x =
[[1.99, 0.68, 1.65, -2.78, 1.15, 2.00, 1.21, 0.87, 3.08, -0.28, -0.49, -2.96, -0.99, -3.20, 0.18, -1.31],
 [-2.32, 2.37, 0.87, -3.30, 1.72, 2.30, 2.98, 1.00, -4.14, -0.58, 1.28, -3.45, -4.18, -2.03, 1.01, 2.47],
 [-2.35, -0.41, -0.11, 3.82, -2.29, -0.27, -0.09, 0.80, -3.02, -0.12, -1.14, 2.56, -0.70, 3.62, 0.49, -0.48],
 [-2.87, 1.35, 0.85, -5.52, -0.07, 0.97, 0.47, 1.42, -2.24, 0.03, -0.44, -5.81, -3.13, -5.00, 2.14, 5.89],
 [-2.18, 1.59, 0.55, 3.69, -0.54, 1.51, -0.03, 0.72, -0.54, -1.07, -0.83, -1.30, 0.79, -0.54, -0.88, -0.25],
 [-1.59, -0.30, -0.33, 5.89, -1.78, -1.66, -0.53, 0.02, 5.66, -0.05, 0.45, -3.97, 4.45, -4.04, 1.22, -1.22],
 [2.32, -0.04, -1.00, -2.31, 0.33, -0.15, 0.57, -0.70, -3.62, -1.01, 0.56, 6.77, -3.58, 7.54, 0.30, -2.19]]
Indices start at 1.
row 1 col 1 = 1.99
row 3 col 2 = -0.41
row 4 col 9 = -2.24
row 7 col 3 = -1.00
row 4 col 8 = 1.42
row 4 col 15 = 2.14
row 5 col 7 = -0.03
row 1 col 12 = -2.96
row 3 col 8 = 0.80
row 5 col 16 = -0.25
row 6 col 4 = 5.89
row 2 col 12 = -3.45
row 7 col 15 = 0.30
row 5 col 1 = -2.18
row 4 col 14 = -5.00
row 5 col 12 = -1.30
row 6 col 8 = 0.02
row 2 col 5 = 1.72
row 3 col 10 = -0.12
row 1 col 14 = -3.20
row 7 col 2 = -0.04
row 4 col 2 = 1.35
row 6 col 1 = -1.59
row 1 col 5 = 1.15
row 5 col 10 = -1.07
row 1 col 3 = 1.65
row 3 col 15 = 0.49
row 7 col 1 = 2.32
row 4 col 4 = -5.52
row 3 col 6 = -0.27
row 7 col 12 = 6.77
row 3 col 9 = -3.02

a =
array([[-0.09, -0.01, -0.16, -0.11,  0.05,  0.01,  0.07,  0.01],
       [ 0.18, -0.04,  0.01, -0.25, -0.02, -0.17,  0.03,  0.05],
       [-0.13, -0.03, -0.09,  0.17, -0.09,  0.07, -0.09,  0.00],
       [-0.15,  0.09, -0.03,  0.04,  0.00, -0.08, -0.03, -0.06],
       [-0.11,  0.01,  0.06, -0.09,  0.04, -0.09, -0.02, -0.12],
       [ 0.03,  0.02,  0.02,  0.12, -0.14, -0.10, -0.11,  0.08],
       [-0.02,  0.07, -0.02, -0.16, -0.06, -0.24,  0.04,  0.03]])
Rows and columns are counted from 1.
(1, 1): -0.09
(4, 6): -0.08
(7, 3): -0.02
(3, 2): -0.03
(5, 1): -0.11
(1, 6): 0.01
(6, 7): -0.11
(2, 5): -0.02
(5, 2): 0.01
(7, 7): 0.04
(3, 3): -0.09
(1, 3): -0.16
(6, 3): 0.02
(4, 3): -0.03
(4, 8): -0.06
(3, 1): -0.13
(6, 1): 0.03
(7, 1): -0.02
(1, 2): -0.01
(4, 5): 0.00
(3, 5): -0.09
(5, 8): -0.12
(2, 8): 0.05
(6, 6): -0.10
(5, 6): -0.09
(4, 2): 0.09
(7, 8): 0.03

A =
[[-5.45  3.18  2.00 -2.71  1.62  3.16  0.89  0.73]
 [-0.57 -6.14 -2.50  2.80 -1.76 -2.70  1.91  3.46]]
Indices start at 1.
(1, 1) => -5.45
(2, 8) => 3.46
(2, 6) => -2.70
(2, 2) => -6.14
(2, 4) => 2.80
(2, 5) => -1.76
(2, 3) => -2.50
(1, 2) => 3.18

M =
[[696 644 889 574 524 198 506 744 735 875]
 [796 677 890 653 236 410 682 811 637 700]
 [611 609 353 599 801 998 638 687 686 493]
 [498 495 431 758 857 878 614 581 538 475]
 [682 631 818 686 419 397 629 715 627 711]
 [583 612 327 604 827 996 647 660 693 501]
 [567 469 719 758 668 547 561 633 499 600]
 [555 497 652 838 588 684 672 606 445 496]
 [585 418 654 782 679 747 599 656 435 466]
 [523 461 619 830 685 691 626 587 450 496]
 [507 407 588 767 852 721 534 595 479 518]]
Rows and columns are counted from 1.
(1, 1) -> 696
(3, 1) -> 611
(5, 10) -> 711
(4, 5) -> 857
(4, 7) -> 614
(11, 2) -> 407
(10, 3) -> 619
(8, 10) -> 496
(8, 1) -> 555
(5, 5) -> 419
(5, 2) -> 631
(10, 1) -> 523
(8, 3) -> 652
(1, 4) -> 574
(3, 9) -> 686
(5, 4) -> 686
(1, 5) -> 524
(7, 1) -> 567
(11, 6) -> 721
(10, 2) -> 461
(2, 4) -> 653
(8, 7) -> 672
(2, 6) -> 410
(7, 2) -> 469
(2, 7) -> 682
(1, 7) -> 506
(3, 6) -> 998
(8, 8) -> 606
(6, 9) -> 693
(9, 1) -> 585
(7, 3) -> 719
(4, 3) -> 431
(10, 5) -> 685
